[[-3.23  1.36  4.96]
 [-1.75 -2.72 -0.16]
 [ 3.15 -0.70 -2.24]]
->
[[-3.23  1.36]
 [-1.75 -2.72]]

[[ 0.17  3.04]
 [ 0.51 -5.12]
 [-0.13  6.05]
 [-0.95 -4.83]
 [-0.37 -0.63]]
->
[[ 0.17  3.04]
 [ 0.51 -5.12]]

[[-2.08 -2.00  1.79  3.16]
 [-4.46  3.15  2.37 -0.04]
 [ 0.61 -1.95  1.87  3.90]
 [-5.49 -3.99  3.23 -1.72]
 [-0.30 -0.96 -2.18 -2.59]]
->
[[-2.08 -2.00]
 [-4.46  3.15]]

[[ 0.12 -0.24 -1.26]
 [-1.48  0.60  3.96]
 [ 1.79  0.14 -5.70]]
->
[[ 0.12 -0.24]
 [-1.48  0.60]]

[[-0.42 -2.07 -2.51]
 [-0.44  0.63  0.66]
 [ 0.46  6.70 -0.45]
 [-1.04  1.20 -0.67]
 [-0.07  6.40 -1.70]]
->
[[-0.42 -2.07]
 [-0.44  0.63]]

[[ 6.77 -2.35]
 [ 6.73 -2.11]
 [-3.95  4.05]
 [ 4.19  0.92]
 [-6.70  2.48]]
->
[[ 6.77 -2.35]
 [ 6.73 -2.11]]
